Below are the code and all the weights of a small trained network. Each question names an input and a target symbol and asks about switching units off, where a switched-off unit gives its printed mean instead of its output.

import numpy as np


def w(rows, s, z=0):
    codes = np.array(rows[::2]) - 128.0
    scale = np.full(codes.shape[1], s)
    scale[-1] = z or s
    return codes * scale


def f(y):
    return np.maximum(y, 0)


def softmax(a):
    e = np.exp(a - a.max(-1, keepdims=True))
    return e / e.sum(-1, keepdims=True)


def log_softmax(a):
    a = a - a.max(-1, keepdims=True)
    return a - np.log(np.exp(a).sum(-1, keepdims=True))


def net(x, mask):
    ids = ['αβγδεζηθμξπστφω'.index(c) for c in x.split()]
    T = len(ids)
    res = E[ids] + P[:T]
    u = 0
    for l in range(2):
        r = res
        for j in range(2):
            rows = slice(2 * j, 2 * j + 2)
            q, k, v = (r @ M[l][rows].T for M in (Q, K, V))
            z = softmax(np.where(np.tri(T) > 0, q @ k.T / 2**0.5, -1e9)) @ v
            o = O[l][rows]
            res = res + np.where(mask[u + j], z, o[:, -1]) @ o[:, :-1]
        u += 2
        y = f(res @ A[l][:, :-1].T + A[l][:, -1])
        res = res + np.where(mask[u : u + 4], y, B[l][:, -1]) @ B[l][:, :-1]
        u += 4
    return log_softmax(res[-1] @ U[:, :-1].T + U[:, -1])


Q, K, V, O, A, B = {}, {}, {}, {}, {}, {}
E = w([
[62,133,150,108,128,136,212,61],'α',
[105,134,80,155,132,128,199,154],'β',
[97,87,131,85,123,152,210,192],'γ',
[124,118,162,162,173,142,79,100],'δ',
[143,188,142,140,190,144,178,168],'ε',
[126,146,128,121,78,89,180,100],'ζ',
[143,111,166,83,119,152,122,62],'η',
[91,69,113,134,142,97,105,155],'θ',
[83,164,44,158,146,109,115,169],'μ',
[90,71,105,129,67,149,119,118],'ξ',
[102,141,140,164,123,177,203,155],'π',
[184,129,118,64,177,134,56,138],'σ',
[134,192,147,143,72,145,44,86],'τ',
[132,115,167,252,123,145,106,109],'φ',
[144,61,141,83,77,103,136,75],'ω',
],0.019)
P = w([
[107,158,123,146,154,144,230,53],'0',
[25,119,190,80,176,27,89,87],'1',
[205,30,60,169,210,60,148,163],'2',
[63,142,143,68,70,223,52,235],'3',
[2,137,204,82,183,17,50,155],'4',
[180,64,76,157,212,52,160,228],'5',
],0.0092)
Q[0] = w([
[177,176,123,120,84,143,124,122],'L0H1',
[84,89,135,125,69,157,99,173],'L0H1',
[98,121,133,79,77,244,110,157],'L0H2',
[162,149,46,167,193,161,103,142],'L0H2',
],0.011)
K[0] = w([
[222,210,42,150,93,222,111,78],'L0H1',
[148,65,94,211,78,84,67,164],'L0H1',
[174,74,79,42,91,109,99,136],'L0H2',
[163,99,77,253,205,214,170,101],'L0H2',
],0.007)
V[0] = w([
[20,133,106,98,80,76,38,143],'L0H1',
[101,25,162,235,66,135,81,135],'L0H1',
[255,61,108,101,117,32,100,132],'L0H2',
[123,180,134,119,71,169,155,96],'L0H2',
],0.0054)
O[0] = w([
[68,15,54,47,150,183,81,165,194],'L0H1',
[165,59,137,192,147,233,128,19,110],'L0H1',
[121,86,230,65,28,22,137,153,2],'L0H2',
[28,163,210,254,154,95,101,70,159],'L0H2',
],0.0058,0.0039)
A[0] = w([
[222,121,163,125,158,136,70,155,253],'L0N1',
[111,196,178,195,52,184,182,115,78],'L0N2',
[114,94,253,141,65,106,73,79,137],'L0N3',
[175,181,154,171,61,126,42,80,89],'L0N4',
],0.0077,0.0014)
B[0] = w([
[6,109,86,197,53,63,218,95,202],'L0N1',
[16,167,146,155,101,174,3,226,244],'L0N2',
[213,168,171,77,176,136,93,185,254],'L0N3',
[182,158,8,45,169,157,245,33,216],'L0N4',
],0.0069,0.0035)
Q[1] = w([
[175,114,160,91,61,254,168,205],'L1H1',
[65,177,164,87,180,96,50,167],'L1H1',
[200,154,85,144,59,159,45,190],'L1H2',
[83,162,128,150,25,229,131,178],'L1H2',
],0.006)
K[1] = w([
[254,120,95,148,131,144,157,110],'L1H1',
[154,117,146,104,167,87,14,132],'L1H1',
[174,132,98,116,44,140,21,146],'L1H2',
[182,98,100,140,139,86,61,127],'L1H2',
],0.0087)
V[1] = w([
[137,27,133,223,151,52,108,158],'L1H1',
[145,164,116,163,159,95,155,124],'L1H1',
[150,208,63,159,1,146,171,47],'L1H2',
[74,128,25,90,156,144,88,149],'L1H2',
],0.0055)
O[1] = w([
[116,149,128,227,89,93,28,57,6],'L1H1',
[180,215,59,139,172,82,131,116,153],'L1H1',
[57,66,103,93,97,131,1,174,133],'L1H2',
[122,72,100,156,150,100,197,188,254],'L1H2',
],0.0092,0.0036)
A[1] = w([
[92,124,158,106,189,2,125,93,142],'L1N1',
[212,78,132,159,183,124,85,222,220],'L1N2',
[173,83,235,87,67,75,94,113,4],'L1N3',
[168,161,99,149,124,143,124,185,118],'L1N4',
],0.0083,0.003)
B[1] = w([
[188,176,108,203,6,184,121,126,253],'L1N1',
[140,206,130,100,118,178,165,34,208],'L1N2',
[161,77,195,255,145,136,165,188,154],'L1N3',
[192,106,133,122,55,232,142,85,167],'L1N4',
],0.0093,0.0065)
U = w([
[132,117,107,105,72,134,218,2,167],'α',
[143,86,70,156,152,96,177,192,186],'β',
[131,87,131,107,170,94,186,213,134],'γ',
[141,160,153,145,99,194,78,82,51],'δ',
[156,207,152,128,150,139,136,167,26],'ε',
[142,153,157,97,55,54,133,179,218],'ζ',
[157,130,213,97,119,151,129,150,166],'η',
[84,69,124,152,83,152,114,130,64],'θ',
[128,145,78,179,150,105,100,221,77],'μ',
[102,69,128,60,109,191,124,172,58],'ξ',
[78,137,160,156,235,95,126,206,153],'π',
[90,176,138,111,79,86,91,171,160],'σ',
[129,189,185,26,149,109,126,94,216],'τ',
[141,151,174,150,243,126,111,99,169],'φ',
[140,110,155,168,119,182,132,208,2],'ω',
],0.0085,0.0046)

Each question gives the input, a string of symbols that net reads in full, and the target symbol t.
The units are the heads (2 rows each of Q, K, V and O) and the neurons (one row each of A and B). Each row of codes is followed by its name. A weight is (code - 128) times the scale printed after its matrix; where a second scale follows, it is the last column's (O, A, B and U).
mask holds one flag per unit, layer by layer, with each layer's heads first. A switched-off unit (its flag False) gives its mean, the last column of its rows in O or B, instead of its output. The means were averaged over made-up inputs and are rounded, as every weight is.
A unit's drop is (log p(t) with every unit on - log p(t) with that unit switched off) / (log p(t) with every unit on - log p(t) with every unit switched off).
The circuit of an input: a set's keep is (log p(t) with only the set's units on - log p(t) with every unit switched off) / (log p(t) with every unit on - log p(t) with every unit switched off). Starting from all 12 units, units are removed one at a time, each time the one whose removal leaves the highest keep (on an exact tie, the one counted first), for as long as the keep stays at least 0.8.
circuit, biggest first: the units of the circuit, biggest drop first
top k neurons: the k neurons with the biggest drops, biggest first
k most important neurons of layer l: the k neurons of layer l with the biggest drops, biggest first
which heads matter: for each layer, one digit per head in row order, 1 if its drop is at least 0.15 and else 0, layers parted by /
input α η ξ τ φ π, target α: circuit, biggest first	L1N2, L1N4
input α τ ζ τ π, target π: 2 most important neurons of layer 1	L1N1, L1N4
input ζ ω ξ, target α: circuit, biggest first	L1N2
input α α α ε α ζ, target α: top 3 neurons	L1N2, L1N4, L0N2
input α ξ ζ φ, target δ: circuit, biggest first	L0H1, L1N2
input τ α ξ α δ β, target α: circuit, biggest first	L1N2, L1N4
input π β π α ξ ζ, target α: circuit, biggest first	L1N2, L0N2, L1N4
input δ τ α τ φ, target φ: which heads matter	10 / 00
input μ ε η β θ, target θ: circuit, biggest first	L1H1, L0H1
input α τ ζ η δ, target δ: top 2 neurons	L1N1, L0N4
input α β α τ τ, target τ: which heads matter	00 / 10
input α ζ τ β δ, target δ: circuit, biggest first	L1N1, L1H1
input α ξ η ω, target η: top 2 neurons	L0N3, L1N3
input α φ η ω τ γ, target α: circuit, biggest first	L1N2
input α η ζ α θ, target θ: circuit, biggest first	L0H1, L1H1
input φ β τ α, target ξ: which heads matter	10 / 01
input γ ε θ τ τ, target τ: circuit, biggest first	L0N3, L0N4
input τ μ δ, target α: top 2 neurons	L1N2, L0N2
input α η ε τ, target ξ: 3 most important neurons of layer 0	L0N4, L0N3, L0N1
input η φ π, target α: circuit, biggest first	L1N2
input τ τ α π, target ξ: 2 most important neurons of layer 0	L0N4, L0N2
input ζ τ σ μ, target ξ: top 2 neurons	L0N1, L0N3
input α τ ζ ξ ξ, target ξ: which heads matter	10 / 10
input ζ α α ω φ σ, target α: 2 most important neurons of layer 0	L0N2, L0N1
input β α ξ τ, target ξ: top 2 neurons	L0N4, L0N3
input α τ α β, target ξ: top 2 neurons	L0N4, L1N4
input π α γ τ θ ω, target α: circuit, biggest first	L1N2
input μ τ τ, target β: 2 most important neurons of layer 1	L1N2, L1N1
input ζ θ δ, target α: top 3 neurons	L0N2, L1N2, L0N1
